[[ 74 -42]
 [-39  23]]
:
[-42 -39]

[[ 21  12 -18 -11  41]
 [-22  60 -30  37 -72]]
:
[41 37]

[[ 11 -15 -18]
 [-17  26 -17]
 [-28 -11  15]
 [ 75  45  13]
 [-51  -6  11]]
:
[-18  26 -28]

[[-38  -5 -12  26 -46]
 [ -3  -1 -57 -14 -30]
 [  4  -2  16  -2 -25]
 [ -4 -29  33   9 -71]
 [-42 -18 -48  12   8]]
:
[-46 -14  16 -29 -42]

[[  2  20 -12  66]
 [ -4 -20  63  17]
 [ 19   3 -11  64]
 [ 19   9 -32  57]
 [-12  -8  62  25]]
:
[66 63  3 19]

[[-35 -27   6  42]
 [-73  -9 -22  54]
 [  5 -28  23 -32]]
:
[ 42 -22 -28]

[[ 19  58   8  20]
 [ -9 -22  16   2]
 [-22  28 -19  -9]
 [ -9  16  -1  -6]]
:
[20 16 28 -9]
---
[[ 23 -53 -14  -3 -60 -25 -38   3 -10   5]
 [ 10 -28  31 -29 -53   3   8 -14   1  -6]
 [  9  25  47 -19  54 -58 -55  -2  -3  17]
 [  7 -44   7  40 -17 -19  -1   7  12 -18]]
:
[[ 23 -53 -14  -3 -60 -25 -38   3 -10   5]
 [  9  25  47 -19  54 -58 -55  -2  -3  17]]

[[-18  55 -25 -52]
 [ -8  55 -19 -38]
 [ 19  63  18  -3]
 [ 79 -78  61  58]]
:
[[-18  55 -25 -52]
 [ 19  63  18  -3]]

[[-11  55 -31 -39 -43  -5 -34 -49  57  -7 -43 -50 -26]
 [-33 -13 -35 -32 -22   6 -12 -21  -4 -33  -2 -31 -24]
 [-18  48 -19 -29 -32 -12 -39 -37  47 -15 -33 -41 -21]
 [-16  -5 -10  -9  -7  -6 -13  -8  -4 -18 -11 -10 -17]
 [-10  39 -13 -23 -28 -18 -36 -32  36  -7 -33 -33 -15]]
:
[[-11  55 -31 -39 -43  -5 -34 -49  57  -7 -43 -50 -26]
 [-18  48 -19 -29 -32 -12 -39 -37  47 -15 -33 -41 -21]
 [-10  39 -13 -23 -28 -18 -36 -32  36  -7 -33 -33 -15]]

[[-27  -2 -25   1   0   2   1  -9  13   2   2]
 [-21  -4 -28   0   1   1   2  -8  11   3   1]
 [-17  -4 -28  -3   2  -1   2  -8   8   3   0]
 [-26  -1 -28   0   1   2   2 -10  12   2   1]
 [-44   4 -68   5   3   7  11 -13  20   8   6]
 [-32   2 -32   0   2   2   2 -13  12   2   0]
 [ 44  49 -12  25   2  16  28  28 -27   7  14]
 [-32  16 -26   6   3   6   5 -11   9   1   1]]
:
[[-27  -2 -25   1   0   2   1  -9  13   2   2]
 [-17  -4 -28  -3   2  -1   2  -8   8   3   0]
 [-44   4 -68   5   3   7  11 -13  20   8   6]
 [ 44  49 -12  25   2  16  28  28 -27   7  14]]

[[ 20  28  -1   8  13 -29 -17 -45 -38 -12]
 [-31  12   0  38  11  26   1   5 -38 -31]
 [-49 -27  22  23  26  20  -9 -16  16 -11]
 [ 60   3  12   9  13 -38 -18   3 -14  18]]
:
[[ 20  28  -1   8  13 -29 -17 -45 -38 -12]
 [-49 -27  22  23  26  20  -9 -16  16 -11]]

[[ 51  20 -27 -72]
 [ 43  63 -31   6]]
:
[[ 51  20 -27 -72]]

[[-12 -45  63  -9 -50  -1  20]
 [ 24  29 -50  25  35 -13  11]
 [ 10 -34  60  14 -40 -24  40]
 [  4  39 -59   4  51 -13   5]
 [-40  16 -48 -43  27  37 -31]]
:
[[-12 -45  63  -9 -50  -1  20]
 [ 10 -34  60  14 -40 -24  40]
 [-40  16 -48 -43  27  37 -31]]

[[28 78 25 21 59 26 66 22 31 50 41]
 [46 40 35 34 53 17 20  9 36 30 26]
 [43 55 52 15 65 37 24 15 32 51 24]
 [50 73 38 54 52 29 24 22 49 36 34]
 [29 52 20 62 39 12 24 17 27 28 36]]
:
[[28 78 25 21 59 26 66 22 31 50 41]
 [43 55 52 15 65 37 24 15 32 51 24]
 [29 52 20 62 39 12 24 17 27 28 36]]

[[ 26  -4 -31 -17 -27 -29  27  25  14   2   5]
 [-44  21  -7 -16  40  24 -17 -18 -11 -34   5]
 [ 11   1 -29 -26   1 -17  22  14   4 -20   5]
 [ 26  -4 -32 -16 -28 -29  27  25  14   2   5]
 [ 53 -33  10  46 -74 -57  31  27  16  64   5]
 [ 27  -6 -30  -2 -46 -35  27  27  19  22   5]
 [ 26  -4 -31 -19 -24 -29  27  25  14  -1   5]
 [ 37 -19 -16  29 -68 -47  27  30  22  52   5]]
:
[[ 26  -4 -31 -17 -27 -29  27  25  14   2   5]
 [ 11   1 -29 -26   1 -17  22  14   4 -20   5]
 [ 53 -33  10  46 -74 -57  31  27  16  64   5]
 [ 26  -4 -31 -19 -24 -29  27  25  14  -1   5]]
